Here is a tiny trained network, its code and every weight. The questions are about switching its units off for an input and a class, where a switched-off unit gives its printed mean instead of its output.

import numpy as np


def w(rows, s, z=0):
    codes = np.array(rows[::2]) - 128.0
    scale = np.full(codes.shape[1], s)
    scale[-1] = z or s
    return codes * scale


def f(y):
    return np.maximum(y, 0)


def log_softmax(a):
    a = a - a.max(-1, keepdims=True)
    return a - np.log(np.exp(a).sum(-1, keepdims=True))


def net(x, mask):
    res = np.array(x, float).reshape(1, 7) / 4 @ E
    y = f(res @ A[0][:, :-1].T + A[0][:, -1])
    res = res + np.where(mask, y, B[0][:, -1]) @ B[0][:, :-1]
    return log_softmax(res[-1] @ U[:, :-1].T + U[:, -1])


A, B = {}, {}
E = w([
[174,98,125,112,186,102,158,185,72],'x0',
[169,69,98,150,101,90,119,108,118],'x1',
[166,140,99,122,166,79,169,148,137],'x2',
[130,94,144,11,140,90,110,81,121],'x3',
[151,135,142,94,146,189,124,138,138],'x4',
[92,133,101,149,143,153,169,130,153],'x5',
[62,132,82,107,83,121,120,170,98],'x6',
],0.012)
A[0] = w([
[155,94,144,95,120,68,136,138,86,138],'N1',
[155,130,86,171,104,165,130,177,110,250],'N2',
[155,107,94,42,174,46,161,155,125,165],'N3',
[187,146,155,131,166,97,142,73,153,162],'N4',
[109,87,121,136,92,124,94,72,115,142],'N5',
[169,139,219,112,148,108,69,176,26,149],'N6',
[110,200,132,73,120,195,107,153,157,138],'N7',
[134,63,87,119,41,84,61,90,89,159],'N8',
[74,174,145,109,88,189,115,161,152,191],'N9',
[23,138,145,28,119,99,95,159,65,194],'N10',
[99,160,97,108,107,88,141,108,138,192],'N11',
[153,163,166,111,157,102,119,98,134,139],'N12',
[142,114,81,135,182,127,197,248,55,195],'N13',
[98,192,107,177,141,65,158,202,98,229],'N14',
[213,131,188,112,170,92,136,95,140,192],'N15',
],0.012,0.0025)
B[0] = w([
[96,154,76,107,108,159,102,129,116,192],'N1',
[88,131,138,150,159,74,129,129,157,202],'N2',
[146,169,85,123,114,112,76,63,50,227],'N3',
[134,148,189,71,131,94,95,129,159,191],'N4',
[112,143,112,151,96,61,140,191,150,187],'N5',
[91,66,109,140,126,215,97,177,158,203],'N6',
[75,135,112,128,71,150,43,114,125,208],'N7',
[123,99,101,102,3,168,110,170,137,228],'N8',
[155,171,62,85,142,151,44,91,119,226],'N9',
[103,131,214,150,159,135,77,17,82,239],'N10',
[137,143,167,141,130,142,83,134,125,174],'N11',
[162,126,167,112,121,115,122,162,118,169],'N12',
[193,57,92,159,136,86,155,238,123,249],'N13',
[137,205,93,114,156,94,182,98,210,227],'N14',
[182,153,189,62,184,105,84,145,100,213],'N15',
],0.016,0.013)
U = w([
[78,191,113,185,124,169,109,21,186,150],'0',
[226,165,154,104,195,84,147,136,148,199],'1',
[191,28,85,215,218,138,196,185,98,100],'2',
[142,86,119,194,45,103,217,181,187,82],'3',
[174,93,113,128,117,177,219,110,100,4],'4',
[122,80,201,100,75,226,62,191,182,65],'5',
[122,139,153,118,58,139,90,2,45,172],'6',
[171,127,16,123,97,179,88,199,153,219],'7',
],0.007,0.0026)

Each question gives the input, the list of numbers given to net, and the class t.
The units are the neurons (one row each of A and B). Each row of codes is followed by its name. A weight is (code - 128) times the scale printed after its matrix; where a second scale follows, it is the last column's (A, B and U).
mask holds one flag per neuron, in row order. A switched-off neuron (its flag False) gives its mean, the last column of its row in B, instead of its output. The means were averaged over made-up inputs and are rounded, as every weight is.
A unit's drop is (log p(t) with every unit on - log p(t) with that unit switched off) / (log p(t) with every unit on - log p(t) with every unit switched off).
The circuit of an input: a set's keep is (log p(t) with only the set's units on - log p(t) with every unit switched off) / (log p(t) with every unit on - log p(t) with every unit switched off). Starting from the 12 units with the biggest drops (on a tie, the unit counted first), units are removed one at a time, each time the one whose removal leaves the highest keep (on an exact tie, the one counted first), for as long as the keep stays at least 0.8.
units of the circuit, in order: the units of the circuit, biggest drop first
most important unit: the unit with the biggest drop
top k neurons: the k neurons with the biggest drops, biggest first
drop of u: that unit's drop, to one decimal
input [6,6,-2,8,4,-2,7], class 6: units of the circuit, in order	N10
input [-4,-6,-8,-1,8,7,-1], class 0: top 2 neurons	N3, N13
input [-3,7,-4,-2,5,8,-8], class 1: units of the circuit, in order	N8, N7
input [6,7,-7,0,6,-2,6], class 5: units of the circuit, in order	N10, N6
input [-6,-1,-3,-1,-3,5,5], class 0: units of the circuit, in order	N15, N13
input [7,0,-1,4,5,-3,-5], class 5: top 2 neurons	N6, N14
input [-7,-5,0,3,-2,0,-5], class 5: top 3 neurons	N3, N10, N14
input [-7,8,-6,-4,-7,-3,3], class 3: units of the circuit, in order	N5, N3
input [3,-6,1,-8,-1,-2,-2], class 3: top 2 neurons	N14, N15
input [8,7,1,-1,-8,7,1], class 2: top 2 neurons	N13, N9
input [0,-3,-1,7,-4,5,-6], class 1: top 2 neurons	N7, N15
input [8,-7,-2,-3,1,-2,5], class 2: top 2 neurons	N13, N8
input [-5,1,3,-8,-6,-4,5], class 0: top 2 neurons	N13, N14
input [-1,-4,-8,-1,5,-4,3], class 6: units of the circuit, in order	N10
input [2,-8,-7,3,-1,8,-7], class 6: top 2 neurons	N13, N6
input [4,-5,-8,0,0,6,0], class 6: top 2 neurons	N14, N6
input [-7,4,-5,-1,-7,4,5], class 5: top 4 neurons	N8, N3, N13, N11
input [8,-4,-4,-5,4,7,2], class 2: drop of N13	0.7
input [0,5,-4,5,8,1,-8], class 1: drop of N15	1.1
input [-6,8,-7,7,-4,-8,-1], class 5: most important unit	N8
input [-2,5,-1,3,-5,-4,0], class 5: drop of N9	0.3
